What can hang from each mark:
J_24: J_270
J_549: J_24 J_594
J_594: J_549 J_616
J_270: J_108 J_616
J_460: J_24 J_108 J_616
J_616: J_108 J_594
J_108: J_24 J_270 J_460

Each row was made from one small tree. The marks that hang from a mark follow it in brackets, in the order of their numbers. Every link used is in the known rows. Write each row's tree.
Known rows:
J_460{J_24 J_616{J_108 J_594}}: [-2.35 -0.08 -2.07 -0.72 -3.44  1.36  0.04  0.39  1.56  0.20  0.41 -1.60
  0.70 -0.47  2.64 -2.34 -0.05  3.45  0.64 -0.61  0.77 -1.26  0.28 -1.81
 -0.48  0.87]
J_270{J_616}: [-1.61  0.39 -1.75 -0.68 -2.98  1.05 -2.66  1.84 -0.35 -1.03  0.49  0.42
 -0.89 -1.17  0.90 -0.90 -0.93  2.32 -0.18 -2.03  1.79 -2.00  0.48 -2.65
 -0.03  1.72]
J_108{J_24 J_270}: [-0.45  0.40 -4.05 -1.21 -0.45  0.42 -0.47 -0.11 -0.72  0.64  0.63 -1.83
  0.24 -1.76 -0.21 -2.22 -2.33  0.90  0.68 -0.73  2.19 -0.64  0.77 -2.17
 -1.23  2.10]
J_24{J_270{J_108 J_616}}: [-1.56  0.38 -1.38 -1.07 -1.83  0.48 -2.56  2.73  0.23 -0.26  1.10  1.93
 -0.18 -2.52  0.25 -0.82  0.02  2.17 -0.48 -1.62  1.44 -0.63  0.33 -1.83
  0.26  0.61]
J_108{J_270{J_616{J_594}} J_460{J_24}}: [ 0.27 -0.35 -4.20 -0.70 -2.62  1.80  0.39 -0.47 -0.05 -0.38 -0.20 -0.87
  0.93 -0.62  0.60 -1.09 -0.98  2.54 -0.43  0.19  0.78 -1.62  3.19 -2.29
  0.08  3.15]
J_108{J_460}: [-1.30  0.73 -3.64 -0.04 -2.92  0.73 -1.55  0.52 -1.08 -1.37  0.11 -0.29
 -1.06 -1.28 -0.04 -0.48 -2.36  3.06 -0.19 -1.05  2.55 -2.07  1.06 -2.48
  0.14  0.45]
J_549{J_24{J_270{J_108{J_460} J_616}} J_594}: [-0.66  0.28 -2.41 -0.51 -2.48 -1.03  1.06  0.22 -0.41 -1.85  0.49 -0.62
  0.64 -2.14  0.89 -0.35  0.79  2.38 -2.22 -0.41  2.78  0.16  0.34 -2.04
  0.92  0.08]
J_460{J_24 J_108 J_616{J_594{J_549}}}: [-1.96  0.35 -2.21 -0.06 -3.68  1.76  0.30 -0.12  1.69  0.79  0.36 -1.41
 -0.38 -0.60  2.52 -2.29  1.16  3.25 -1.20 -1.50 -0.02 -0.30 -0.10 -2.22
 -0.77  2.25]
J_616{J_594}: [-1.26  0.42 -2.40  0.69 -2.13  0.02 -1.80  0.53  1.08 -0.69  1.14  0.61
  0.26 -1.16  0.92 -1.11 -2.47  1.33  0.75 -0.90  0.97 -2.07  0.22 -2.58
 -0.05  1.68]
J_108{J_24{J_270} J_460}: [-0.79  0.66 -4.46 -0.83 -1.53  0.43 -0.49  0.59 -1.43  0.34  0.56 -1.43
  0.18 -1.74 -0.76 -0.99 -2.79  1.67 -0.43 -0.76  2.70 -1.24  0.34 -1.44
  0.23  0.61]
J_460{J_24 J_108 J_616{J_594}}: [-2.36  0.88 -1.15  0.32 -4.01  2.06 -0.19  0.46  1.20  0.70  0.91 -1.78
  0.09 -0.97  2.21 -3.14  0.55  3.59  0.20 -0.95  0.43 -1.11 -0.29 -2.31
 -1.14  1.96]
J_616{J_108}: [-2.36  0.35 -2.57 -0.95 -2.20  0.73 -1.59  1.48 -0.46 -0.70  0.82 -0.05
 -0.33 -1.42  0.28 -1.26 -1.58  3.01  0.25 -0.84  2.23 -1.36  0.06 -2.34
  0.11  0.21]
J_616{J_108 J_594}: [-1.57  0.00 -3.12  0.00 -2.17  0.45 -1.15  0.70  1.05 -0.82  1.29  0.52
  0.66 -1.02  0.69 -0.65 -1.73  2.37  0.78 -0.05  1.48 -1.66  0.18 -1.92
  0.41  0.97]
J_108{J_270{J_616{J_594{J_549}}}}: [ 0.50 -1.21 -4.06 -0.60 -1.00  0.59 -0.54 -0.18  1.63 -0.42 -0.16  1.59
  0.33 -0.46  1.27 -0.57 -0.94  0.81 -1.21 -0.86  0.21 -0.88  1.70 -2.05
  0.25  3.26]
J_24{J_270{J_108{J_460} J_616{J_594{J_549}}}}: [ 0.44 -0.53 -4.59 -0.17 -2.24  0.33 -1.04  0.74  1.29 -0.73  0.47  2.64
  0.09 -1.33  0.38  1.65  0.36  2.04 -1.89 -0.68  0.94 -0.45  1.62 -0.96
  1.52  1.45]
J_594{J_549{J_24} J_616{J_108{J_270 J_460}}}: [-1.62 -2.40 -5.57 -2.25 -1.78  0.53  2.60 -0.84 -0.54 -1.28 -1.57 -1.92
 -0.59 -1.30  2.12 -0.30  0.35  4.11 -2.24  0.14  2.47 -0.35  1.71 -1.13
  1.35  1.62]
J_594{J_549 J_616{J_108{J_24 J_270 J_460}}}: [-0.46 -1.45 -7.34 -2.56 -1.82  1.28  1.51 -0.61 -0.49 -0.30 -0.92 -2.04
 -0.64 -1.15  1.17  0.73  0.00  3.09 -1.25 -0.65  2.77 -0.30  1.97 -0.19
  0.33  2.16]
J_549{J_594}: [-1.28  1.34 -1.79 -0.10 -2.35 -1.07 -0.72  0.37  0.33 -1.49  0.62 -0.45
 -0.04 -1.27  1.03 -1.86 -2.29  1.31 -0.46 -2.09  1.80 -1.16 -0.36 -3.09
 -0.71  0.36]
J_460{J_24{J_270{J_616{J_108 J_594{J_549}}}}}: [-1.49 -0.83 -2.89 -1.73 -1.79  1.32  0.24  1.42  1.32  0.84  0.50  0.32
  1.50 -0.75  1.26 -1.01  0.02  2.05 -1.88 -0.68 -0.10 -0.58  0.94 -1.65
  1.32  1.91]
J_594{J_616{J_108}}: [-3.05 -0.54 -2.56 -1.53 -3.05  0.89 -1.36  1.99  0.17 -1.20  0.13 -0.39
 -0.84 -1.75  2.07 -0.84 -0.49  3.72  0.19 -1.62  2.10 -1.75  0.25 -1.40
  0.37  0.93]
J_460{J_24 J_108}: [-3.01  1.76 -1.22 -0.61 -3.20  1.92 -0.93  1.58 -0.96  0.55  1.37 -2.12
 -0.43 -2.15  0.14 -3.02 -0.42  3.61 -0.32 -1.32  1.46 -0.92  0.27 -3.27
 -0.79  1.73]
J_594{J_549{J_24} J_616{J_108{J_460}}}: [-2.77 -1.76 -4.79 -1.76 -3.33  0.41  1.22 -0.17 -0.59 -1.80 -1.04 -2.16
 -1.18 -1.13  2.48  0.59  0.79  4.48 -2.25 -0.73  2.87 -0.88  0.70 -1.32
  1.71  1.13]

Write each row's tree:
[ 0.18 -0.34 -6.05  0.23 -3.09  0.62  0.24 -1.74  1.23 -0.30 -0.35 -1.54
 -0.64  0.31  1.92  0.54 -0.36  2.00 -0.60 -1.21  1.92 -0.94  0.44 -0.81
 -0.23  1.91] => J_108{J_24 J_460{J_616{J_594{J_549}}}}
[-1.61 -0.74 -3.10  0.22 -1.59 -0.85  0.10 -0.85  1.04 -0.70  0.58 -0.98
  0.26 -0.91  1.80 -0.76 -1.14  1.35 -1.31 -0.58  0.96 -0.85 -0.16 -2.84
  0.95  2.16] => J_616{J_594{J_549{J_24}}}
[ 0.20 -0.64 -2.89 -0.28 -1.33  0.92 -0.99  0.23  1.02 -0.53  0.39  1.14
  0.76 -0.90  1.07 -1.28 -1.56  1.18  0.22 -0.31  0.61 -1.59  1.53 -2.22
 -0.16  2.99] => J_108{J_270{J_616{J_594}}}
[ 0.00  0.49 -5.01  0.61 -3.60  0.65 -0.74 -0.97  1.28 -0.57  0.90 -1.21
 -0.31 -1.05  1.40  0.81  0.70  2.69  1.14 -0.55  2.61 -0.57  0.76 -0.51
 -0.83  1.24] => J_270{J_108{J_24 J_460{J_616{J_594}}}}
[-1.13 -0.08 -4.83 -1.82 -2.58 -0.33  1.77  0.33 -0.29 -0.90  0.00 -2.11
  0.74 -1.63  1.43 -0.24 -0.80  2.32 -1.05 -0.94  3.03 -0.57 -0.06 -0.19
  0.46  0.21] => J_549{J_594{J_616{J_108{J_24{J_270} J_460}}}}
[-1.53 -1.58 -4.09 -1.90 -1.91  0.75  1.06  0.53 -1.15 -0.73 -0.63 -0.55
  0.05 -0.88  0.68  0.03  0.36  3.31 -3.32  0.07  2.46 -0.31  0.52 -1.61
  2.25  0.47] => J_594{J_549{J_24{J_270{J_616{J_108{J_460}}}}}}
[-1.58 -1.28 -5.58 -2.87 -2.51  1.67  1.90 -0.04 -0.37 -0.31 -1.55 -1.81
 -0.56 -1.23  1.68 -0.83  0.18  4.34 -1.85 -0.67  1.45 -0.38  3.00 -1.16
  0.44  1.80] => J_594{J_549 J_616{J_108{J_270 J_460{J_24}}}}
[-0.52 -0.85 -2.71 -0.46 -1.35  0.14 -1.29  1.18  1.59  0.01  0.28  2.21
  0.60 -0.74  1.26 -0.45 -1.24  0.73 -1.82 -1.46  0.00 -1.20  0.18 -1.74
  1.20  2.11] => J_24{J_270{J_616{J_594{J_549}}}}
[-0.12 -0.04 -3.78 -1.42 -1.15  1.34 -0.95  0.44 -0.72  0.22  0.47 -1.38
  0.16 -1.34  0.26 -1.37 -0.89  1.21  0.15 -1.07  2.26 -0.88  1.06 -1.94
 -0.91  2.99] => J_108{J_24 J_270{J_616}}
[ 0.44 -0.95 -6.19 -1.23  0.00  0.44  1.04 -1.15  1.12  0.66  0.77 -0.91
  1.20 -0.82  0.20 -0.43 -1.23  0.80 -0.27  0.34  1.45  0.12  1.00 -1.16
  0.00  2.49] => J_616{J_108{J_24 J_270} J_594{J_549}}
[-0.90 -0.31 -1.67 -0.15 -1.57  0.48 -1.82  1.71  1.10 -0.09  0.84  1.87
  1.06 -1.23  1.07 -1.16 -1.92  1.06 -0.38 -0.92  0.36 -1.82  0.13 -1.91
  0.77  1.84] => J_24{J_270{J_616{J_594}}}
[-0.66  0.62 -3.62  0.00 -4.29  1.55 -1.19  0.53  0.58 -0.97  1.18 -0.45
  0.18 -1.45  0.47  0.79  1.03  3.48 -0.02 -0.52  1.39 -1.16  2.76 -1.99
  0.37  2.41] => J_270{J_108{J_460{J_24}} J_616{J_594}}
[-2.25  0.12 -3.06 -2.09 -3.32  0.14  2.13  0.99 -0.19 -0.90 -0.62 -1.89
  0.88 -1.62  1.97 -1.69 -0.79  3.55 -1.67 -1.15  1.68 -0.88  0.91 -1.24
  0.60 -0.15] => J_549{J_594{J_616{J_108{J_460{J_24{J_270}}}}}}
[-1.41  0.34 -0.69 -0.79 -1.77 -1.46  0.42  0.98  0.33 -1.28  1.04 -0.30
  0.87 -2.38  1.45 -1.46  0.80  1.44 -1.75 -1.00  2.09  0.49 -0.68 -2.54
  0.44  0.43] => J_549{J_24{J_270{J_108 J_616}} J_594}
[-1.17  0.63 -3.29  0.30 -4.34  1.12 -0.31 -0.33  1.35 -0.54  0.34 -1.06
 -0.16 -1.08  2.00 -0.68  0.84  3.86  0.52 -0.58  1.41 -0.86  1.75 -1.54
 -0.64  0.88] => J_270{J_108{J_460{J_24 J_616{J_594}}}}
[-2.36 -0.60 -2.01 -1.24 -0.35 -0.88  0.28  0.52 -0.27  0.17  0.03 -0.63
  0.11 -1.68  1.10 -2.32 -1.67  1.32 -2.36 -1.12  1.22 -0.23 -0.82 -2.72
  1.04  0.69] => J_594{J_549{J_24{J_270}}}
[-1.53  0.04 -0.55 -0.86 -1.52 -1.26  0.76  0.70 -0.19 -1.11  0.36 -0.99
  1.11 -1.49  1.75 -2.50 -0.84  0.96 -2.23 -1.23  1.65 -0.50 -1.02 -2.88
  0.61  0.74] => J_549{J_24{J_270{J_616}} J_594}
[-0.48 -0.55 -3.88 -0.59 -0.65  0.58  0.06 -0.01  0.87 -0.27  0.78  0.70
  1.23 -1.22  0.35 -1.65 -2.18  1.81  0.69  0.80  1.15 -0.99  1.14 -1.93
 -0.03  1.28] => J_616{J_108{J_270} J_594}
[-0.70  0.06 -1.71 -0.10 -1.79  0.18 -2.12  1.93  1.65 -0.31  1.61  2.47
  0.84 -2.16  0.62 -0.29 -0.11  1.55  0.06 -0.73  0.71 -0.83  0.46 -1.51
  0.71  1.45] => J_24{J_270{J_108 J_616{J_594}}}
[-0.11 -0.92 -4.59 -0.97 -1.20  1.07  0.85 -0.99  1.48  0.65  0.34 -1.51
  1.19 -0.57  1.63 -1.86 -0.68  1.77  1.18  0.41  1.73 -0.35  0.23 -0.60
 -1.11  1.67] => J_460{J_616{J_108{J_24 J_270} J_594}}
[-0.79 -0.37 -4.49 -2.19 -1.51 -0.35  1.84 -0.27  0.39 -0.67  0.05 -2.59
  0.82 -1.70  1.85 -1.42 -0.47  1.63  0.01 -1.03  2.56 -0.09  0.44 -0.91
 -0.98  1.71] => J_549{J_594{J_616{J_108{J_24 J_270}}}}
[-1.12  0.93 -3.20 -0.42 -1.93  0.05 -1.39  1.48 -0.63 -0.59  0.71  1.21
 -0.40 -2.57 -0.60 -0.44 -1.44  2.81 -0.40 -0.53  2.34 -0.59  1.00 -1.66
  0.49 -0.53] => J_24{J_270{J_108{J_460}}}
[ 1.30 -1.22 -5.62 -0.32 -1.75  1.02  0.16 -0.94  0.70 -0.97 -0.75  1.40
 -0.10 -0.17  0.68  0.57 -0.91  1.67 -1.69 -0.20  0.93 -1.18  2.71 -1.70
  0.80  2.92] => J_108{J_270{J_616{J_594{J_549}}} J_460}
[ 0.38 -0.16 -4.75 -0.17 -2.21  0.99 -0.62  0.36 -0.15  0.06  0.86 -0.38
  1.08 -0.93  0.10  0.36 -1.57  1.13 -0.38 -0.34  1.91 -1.64  0.72 -0.92
  0.77  2.26] => J_108{J_24{J_270{J_616{J_594}}} J_460}
[ 0.51  0.41 -5.37  0.31 -3.54  1.14 -1.63 -0.07  0.44 -0.96  1.65 -0.63
  0.10 -1.39  0.03  2.24  0.87  2.26  0.60 -0.42  2.71 -0.97  1.72 -0.98
  0.14  2.68] => J_270{J_108{J_24 J_460} J_616{J_594}}
[-0.34 -1.33 -3.27 -0.30 -1.29  1.09  1.39 -0.75  0.59 -0.16  0.52 -0.70
  0.41 -1.17  1.19 -1.36  1.17  2.06 -2.18  0.34  0.82  0.21  0.54 -2.47
  0.67  3.84] => J_460{J_108{J_270{J_616{J_594{J_549{J_24}}}}}}
[-1.82 -0.35 -1.82 -1.53 -2.19  1.53 -0.26  1.83  0.85  0.71  1.05  0.01
  1.96 -1.17  0.98 -1.78 -0.61  2.43 -0.51 -0.25  0.32 -1.25  0.87 -1.87
  0.88  1.60] => J_460{J_24{J_270{J_616{J_108 J_594}}}}
[-2.83 -0.14 -1.26 -0.71 -3.02 -1.62  0.93 -0.02  0.40 -2.09 -0.09 -2.63
  0.01 -1.74  3.41 -1.84 -0.30  2.17 -1.04 -1.95  2.08 -1.05 -0.76 -2.75
  0.09  1.43] => J_549{J_24 J_594{J_616}}
[-1.78  0.81 -0.89 -0.50 -1.13 -2.23  0.90  0.39  0.27 -0.95  1.21 -0.79
  1.05 -2.73  0.97 -2.24 -0.59  1.28 -1.30 -0.72  1.97  0.71 -0.99 -2.69
  0.18 -0.45] => J_549{J_24{J_270{J_108}} J_594}
[-1.79  0.24 -3.73 -1.56 -3.11 -0.39  0.59  0.46  0.45 -1.21  0.62 -2.77
  0.26 -1.46  2.27 -0.48  0.01  2.14  0.00 -1.88  2.86 -0.78 -0.52 -1.00
 -0.50  1.25] => J_549{J_594{J_616{J_108{J_24}}}}
[-1.55 -1.06 -2.12 -0.28 -1.37 -1.05  0.64 -0.33  2.46  0.10  0.25  0.24
  0.46 -1.42  2.92 -1.49  1.01  1.84 -1.43 -0.60  0.61  0.60 -0.92 -1.38
  0.59  0.60] => J_460{J_616{J_594{J_549{J_24{J_270{J_108}}}}}}
[-1.31 -0.72 -2.79 -1.28 -1.95  1.49  1.32 -0.38  1.63  0.67 -0.16 -1.27
  1.31 -0.55  2.23 -3.28 -0.36  2.98  0.57  0.28  0.44 -0.61  1.24 -1.65
 -0.96  1.29] => J_460{J_24 J_616{J_108{J_270} J_594}}
[-1.91 -0.66 -5.02 -2.08 -2.37  1.04  0.34  1.23 -0.96 -0.05  0.03 -1.83
  0.15 -1.89  0.87 -0.04 -0.94  3.28 -0.38 -0.70  2.90 -1.22  0.38  0.06
  0.81  0.68] => J_594{J_616{J_108{J_24{J_270} J_460}}}
[-2.06 -0.72 -2.52 -1.49 -1.90  0.82  1.17  0.53  2.25  1.23 -0.20 -0.26
  1.08 -0.41  2.51 -2.50 -0.12  2.45 -1.42 -0.80 -0.33 -0.16 -0.03 -1.32
  0.30  0.44] => J_460{J_24{J_270} J_616{J_108 J_594{J_549}}}
